Here is a tiny trained network, its code and every weight. The questions are about switching its units off for an input and a target symbol, where a switched-off unit gives its printed mean instead of its output.

import numpy as np


def w(rows, s, z=0):
    codes = np.array(rows[::2]) - 128.0
    scale = np.full(codes.shape[1], s)
    scale[-1] = z or s
    return codes * scale


def norm(h):
    return h / np.sqrt((h * h).mean(-1, keepdims=True) + 1e-5)


def f(y):
    return y / 2 * (1 + np.tanh(0.7978845608 * (y + 0.044715 * y**3)))


def softmax(a):
    e = np.exp(a - a.max(-1, keepdims=True))
    return e / e.sum(-1, keepdims=True)


def log_softmax(a):
    a = a - a.max(-1, keepdims=True)
    return a - np.log(np.exp(a).sum(-1, keepdims=True))


def net(x, mask):
    ids = ['ΠΦΩεηθλσ'.index(c) for c in x.split()]
    T = len(ids)
    res = E[ids] + P[:T]
    u = 0
    for l in range(2):
        r = norm(res)
        for j in range(2):
            rows = slice(2 * j, 2 * j + 2)
            q, k, v = (r @ M[l][rows].T for M in (Q, K, V))
            z = softmax(np.where(np.tri(T) > 0, q @ k.T / 2**0.5, -1e9)) @ v
            o = O[l][rows]
            res = res + np.where(mask[u + j], z, o[:, -1]) @ o[:, :-1]
        u += 2
        y = f(norm(res) @ A[l][:, :-1].T + A[l][:, -1])
        res = res + np.where(mask[u : u + 8], y, B[l][:, -1]) @ B[l][:, :-1]
        u += 8
    return log_softmax(norm(res)[-1] @ U[:, :-1].T + U[:, -1])


Q, K, V, O, A, B = {}, {}, {}, {}, {}, {}
E = w([
[40,115,254,44],'Π',
[101,90,121,61],'Φ',
[113,83,115,80],'Ω',
[106,216,168,142],'ε',
[201,144,68,220],'η',
[224,132,250,86],'θ',
[216,126,104,92],'λ',
[146,59,131,120],'σ',
],0.02)
P = w([
[102,87,94,2],'0',
[103,83,98,25],'1',
[104,80,102,49],'2',
[108,85,99,78],'3',
[106,94,101,100],'4',
[111,104,106,126],'5',
[117,110,105,138],'6',
[116,121,115,166],'7',
[125,133,128,197],'8',
[121,139,124,204],'9',
[121,140,122,199],'10',
],0.0062)
Q[0] = w([
[6,97,196,72],'0.h1',
[119,233,196,176],'0.h1',
[45,158,138,132],'0.h2',
[226,215,142,133],'0.h2',
],0.013)
K[0] = w([
[87,77,216,129],'0.h1',
[108,219,177,105],'0.h1',
[90,248,108,110],'0.h2',
[191,141,103,152],'0.h2',
],0.014)
V[0] = w([
[2,194,121,44],'0.h1',
[68,103,56,67],'0.h1',
[245,30,159,132],'0.h2',
[36,110,210,198],'0.h2',
],0.009)
O[0] = w([
[103,147,87,178,116],'0.h1',
[165,110,104,158,180],'0.h1',
[82,128,152,118,221],'0.h2',
[65,81,111,254,1],'0.h2',
],0.01,0.0049)
A[0] = w([
[161,178,123,2,210],'0.n1',
[116,83,77,165,85],'0.n2',
[59,170,169,49,77],'0.n3',
[52,205,148,121,69],'0.n4',
[54,208,42,196,101],'0.n5',
[31,47,136,92,253],'0.n6',
[130,81,246,147,149],'0.n7',
[162,149,177,110,118],'0.n8',
],0.0088,0.0034)
B[0] = w([
[82,157,133,230,254],'0.n1',
[57,114,64,100,129],'0.n2',
[178,95,138,195,150],'0.n3',
[87,159,31,139,134],'0.n4',
[126,52,128,87,154],'0.n5',
[124,124,45,254,193],'0.n6',
[89,36,164,95,155],'0.n7',
[48,54,185,70,152],'0.n8',
],0.0076,0.0095)
Q[1] = w([
[202,151,122,111],'1.h1',
[186,119,217,109],'1.h1',
[66,163,62,255],'1.h2',
[77,137,131,93],'1.h2',
],0.0084)
K[1] = w([
[215,144,149,107],'1.h1',
[101,30,108,80],'1.h1',
[87,187,123,175],'1.h2',
[99,97,4,163],'1.h2',
],0.014)
V[1] = w([
[221,222,64,156],'1.h1',
[164,131,198,231],'1.h1',
[32,205,242,200],'1.h2',
[2,182,171,181],'1.h2',
],0.0074)
O[1] = w([
[96,231,27,132,254],'1.h1',
[153,208,14,210,64],'1.h1',
[101,167,3,61,22],'1.h2',
[49,122,178,8,48],'1.h2',
],0.0076,0.00085)
A[1] = w([
[79,169,88,52,3],'1.n1',
[202,6,203,88,236],'1.n2',
[156,192,177,59,156],'1.n3',
[104,109,101,128,159],'1.n4',
[111,94,74,137,142],'1.n5',
[59,146,232,112,190],'1.n6',
[126,128,155,104,12],'1.n7',
[190,128,86,169,144],'1.n8',
],0.014,0.0025)
B[1] = w([
[124,132,125,76,151],'1.n1',
[119,148,168,173,254],'1.n2',
[128,164,133,81,195],'1.n3',
[95,115,160,115,152],'1.n4',
[147,192,180,124,172],'1.n5',
[160,78,7,58,172],'1.n6',
[131,138,74,165,127],'1.n7',
[148,85,108,74,161],'1.n8',
],0.013,0.011)
U = w([
[63,24,94,141,175],'Π',
[113,207,121,249,61],'Φ',
[185,37,74,171,86],'Ω',
[69,198,110,50,100],'ε',
[184,164,40,181,253],'η',
[165,38,144,45,99],'θ',
[182,210,211,98,90],'λ',
[119,64,218,207,192],'σ',
],0.016,0.0054)

Each question gives the input, a string of symbols that net reads in full, and the target symbol t.
The units are the heads (2 rows each of Q, K, V and O) and the neurons (one row each of A and B). Each row of codes is followed by its name. A weight is (code - 128) times the scale printed after its matrix; where a second scale follows, it is the last column's (O, A, B and U).
mask holds one flag per unit, layer by layer, with each layer's heads first. A switched-off unit (its flag False) gives its mean, the last column of its rows in O or B, instead of its output. The means were averaged over made-up inputs and are rounded, as every weight is.
A unit's drop is (log p(t) with every unit on - log p(t) with that unit switched off) / (log p(t) with every unit on - log p(t) with every unit switched off).
The circuit of an input: a set's keep is (log p(t) with only the set's units on - log p(t) with every unit switched off) / (log p(t) with every unit on - log p(t) with every unit switched off). Starting from the 12 units with the biggest drops (on a tie, the unit counted first), units are removed one at a time, each time the one whose removal leaves the highest keep (on an exact tie, the one counted first), for as long as the keep stays at least 0.8.
circuit, biggest first: the units of the circuit, biggest drop first
unit that matters most: the unit with the biggest drop
top k neurons: the k neurons with the biggest drops, biggest first
k most important neurons of layer l: the k neurons of layer l with the biggest drops, biggest first
heads that matter: for each layer, one digit per head in row order, 1 if its drop is at least 0.15 and else 0, layers parted by /
input λ ε ε ε σ η, target σ: top neuron => 0.n6
input Φ σ η θ Φ η λ, target λ: top 2 neurons => 0.n6; 1.n3
input λ θ Ω, target Ω: heads that matter => 10 / 01
input ε λ λ λ ε η, target λ: circuit, biggest first => 0.h2; 0.h1
input σ ε ε σ θ Φ η Φ η λ Φ, target η: circuit, biggest first => 0.h2; 1.h1
input σ λ σ σ Φ η, target σ: circuit, biggest first => 0.h1; 1.h1; 0.h2
input ε η Φ λ ε σ, target σ: heads that matter => 10 / 00
input λ Π ε σ Π λ Φ, target Π: heads that matter => 11 / 01
input λ λ ε Π θ σ θ θ, target σ: top 3 neurons => 1.n2; 0.n7; 0.n3
input Π λ ε θ η η, target θ: heads that matter => 11 / 01
input λ λ Φ Φ, target Φ: circuit, biggest first => 1.n5; 0.n6; 0.h1
input Φ σ Φ λ, target σ: circuit, biggest first => 1.h2; 1.n2
input λ Ω Φ Φ Ω, target Ω: circuit, biggest first => 0.n8; 0.h1
input λ ε Π Φ, target Π: 2 most important neurons of layer 0 => 0.n5; 0.n6
input θ Π Ω, target Π: heads that matter => 11 / 11
input θ λ λ Ω λ Φ λ Π ε, target ε: unit that matters most => 0.n4
input ε Φ Φ λ Φ λ, target λ: heads that matter => 01 / 01
input λ θ θ σ Φ Φ ε λ Ω, target ε: circuit, biggest first => 1.h2; 0.n6
input Φ λ λ Φ, target Φ: heads that matter => 10 / 11
input λ Φ η, target λ: top 3 neurons => 0.n6; 1.n6; 0.n8
